Below is a small trained network, with its code and all its weights. Each question gives an input and a class and asks what happens when units are switched off, that is, made to give their printed mean instead of their output.

import numpy as np


def w(rows, s, z=0):
    codes = np.array(rows[::2]) - 128.0
    scale = np.full(codes.shape[1], s)
    scale[-1] = z or s
    return codes * scale


def norm(h):
    return h / np.sqrt((h * h).mean(-1, keepdims=True) + 1e-5)


def f(y):
    return np.maximum(y, 0)


def log_softmax(a):
    a = a - a.max(-1, keepdims=True)
    return a - np.log(np.exp(a).sum(-1, keepdims=True))


def net(x, mask):
    res = np.array(x, float).reshape(1, 5) / 4 @ E
    u = 0
    for l in range(3):
        y = f(norm(res) @ A[l][:, :-1].T + A[l][:, -1])
        res = res + np.where(mask[u : u + 6], y, B[l][:, -1]) @ B[l][:, :-1]
        u += 6
    return log_softmax(norm(res)[-1] @ U[:, :-1].T + U[:, -1])


A, B = {}, {}
E = w([
[229,207,167,205,66],'x0',
[70,99,139,223,89],'x1',
[159,143,83,226,203],'x2',
[194,3,44,159,48],'x3',
[126,139,120,130,126],'x4',
],0.0056)
A[0] = w([
[70,93,141,173,71,127],'L0N0',
[170,106,92,180,253,39],'L0N1',
[243,163,61,1,182,1],'L0N2',
[184,53,87,128,97,106],'L0N3',
[158,104,188,80,84,89],'L0N4',
[146,177,79,152,133,46],'L0N5',
],0.0099,0.0027)
B[0] = w([
[83,129,116,185,123,205],'L0N0',
[160,168,8,142,99,225],'L0N1',
[42,91,159,251,88,254],'L0N2',
[160,121,225,81,190,245],'L0N3',
[105,147,70,96,121,188],'L0N4',
[109,110,72,86,136,167],'L0N5',
],0.012,0.005)
A[1] = w([
[138,156,133,107,141,3],'L1N0',
[120,167,89,140,70,103],'L1N1',
[217,163,119,119,99,138],'L1N2',
[86,115,150,31,23,142],'L1N3',
[218,1,111,124,75,50],'L1N4',
[201,187,187,171,47,74],'L1N5',
],0.0095,0.0018)
B[1] = w([
[110,163,175,151,109,134],'L1N0',
[134,63,180,96,117,211],'L1N1',
[118,100,86,85,118,199],'L1N2',
[184,138,63,164,122,253],'L1N3',
[161,179,250,79,99,245],'L1N4',
[70,87,73,114,184,246],'L1N5',
],0.014,0.004)
A[2] = w([
[144,154,82,105,19,161],'L2N0',
[114,183,135,138,136,52],'L2N1',
[27,136,187,227,57,249],'L2N2',
[75,164,101,116,177,162],'L2N3',
[116,249,141,97,161,87],'L2N4',
[69,25,108,66,169,238],'L2N5',
],0.012,0.0018)
B[2] = w([
[217,157,10,166,101,169],'L2N0',
[141,78,149,119,101,143],'L2N1',
[143,133,144,206,182,254],'L2N2',
[176,94,149,77,80,187],'L2N3',
[197,122,212,127,85,161],'L2N4',
[111,136,99,55,226,210],'L2N5',
],0.013,0.01)
U = w([
[115,60,161,222,166,156],'0',
[174,109,249,98,115,151],'1',
[174,155,127,134,185,226],'2',
[175,104,56,145,109,119],'3',
[100,64,120,66,189,102],'4',
[44,117,142,113,116,47],'5',
[50,218,153,127,59,2],'6',
],0.012,0.0056)

Each question gives the input, the list of numbers given to net, and the class t.
The units are the neurons (one row each of A and B). Each row of codes is followed by its name. A weight is (code - 128) times the scale printed after its matrix; where a second scale follows, it is the last column's (A, B and U).
mask holds one flag per neuron, layer by layer. A switched-off neuron (its flag False) gives its mean, the last column of its row in B, instead of its output. The means were averaged over made-up inputs and are rounded, as every weight is.
A unit's drop is (log p(t) with every unit on - log p(t) with that unit switched off) / (log p(t) with every unit on - log p(t) with every unit switched off).
The circuit of an input: a set's keep is (log p(t) with only the set's units on - log p(t) with every unit switched off) / (log p(t) with every unit on - log p(t) with every unit switched off). Starting from the 12 units with the biggest drops (on a tie, the unit counted first), units are removed one at a time, each time the one whose removal leaves the highest keep (on an exact tie, the one counted first), for as long as the keep stays at least 0.8.
units of the circuit, in order: the units of the circuit, biggest drop first
unit that matters most: the unit with the biggest drop
top k neurons: the k neurons with the biggest drops, biggest first
k most important neurons of layer l: the k neurons of layer l with the biggest drops, biggest first
input [3,-6,8,8,5], class 1: 3 most important neurons of layer 0 => L0N3, L0N4, L0N2
input [-3,-4,3,5,5], class 1: units of the circuit, in order => L1N4
input [-2,4,2,8,6], class 1: units of the circuit, in order => L1N4, L0N3
input [7,3,-5,6,3], class 4: top 2 neurons => L1N5, L0N2
input [8,6,-2,6,2], class 4: top 2 neurons => L1N5, L0N2
input [5,-2,0,3,2], class 4: 2 most important neurons of layer 1 => L1N5, L1N2
input [-6,3,-7,-1,-4], class 3: 2 most important neurons of layer 1 => L1N3, L1N5
input [7,-5,-7,-4,-4], class 3: 2 most important neurons of layer 0 => L0N4, L0N3
input [7,6,8,-1,6], class 3: 4 most important neurons of layer 0 => L0N2, L0N1, L0N5, L0N3
input [7,1,5,2,4], class 4: 2 most important neurons of layer 2 => L2N5, L2N2
input [-3,0,1,-4,-3], class 1: units of the circuit, in order => L1N5, L2N4
input [-6,-7,-8,-6,6], class 3: units of the circuit, in order => L1N3, L0N3
input [-2,3,-8,-7,2], class 3: top 2 neurons => L1N3, L0N3
input [-1,3,5,-5,0], class 1: 4 most important neurons of layer 2 => L2N3, L2N4, L2N5, L2N2
input [-3,7,-1,-8,-3], class 1: top 3 neurons => L0N2, L2N4, L2N3
input [-7,-7,-5,2,-7], class 0: 4 most important neurons of layer 0 => L0N2, L0N1, L0N5, L0N3
input [6,0,8,-3,5], class 3: unit that matters most => L0N1
input [0,0,-7,-5,1], class 3: top 3 neurons => L1N3, L0N3, L2N0
input [-4,4,-5,-3,-5], class 2: top 2 neurons => L0N2, L0N0
input [8,1,4,4,1], class 4: 2 most important neurons of layer 1 => L1N5, L1N2
input [7,0,1,-7,-1], class 1: units of the circuit, in order => L2N4
input [2,3,4,5,-3], class 1: top 2 neurons => L1N4, L0N2
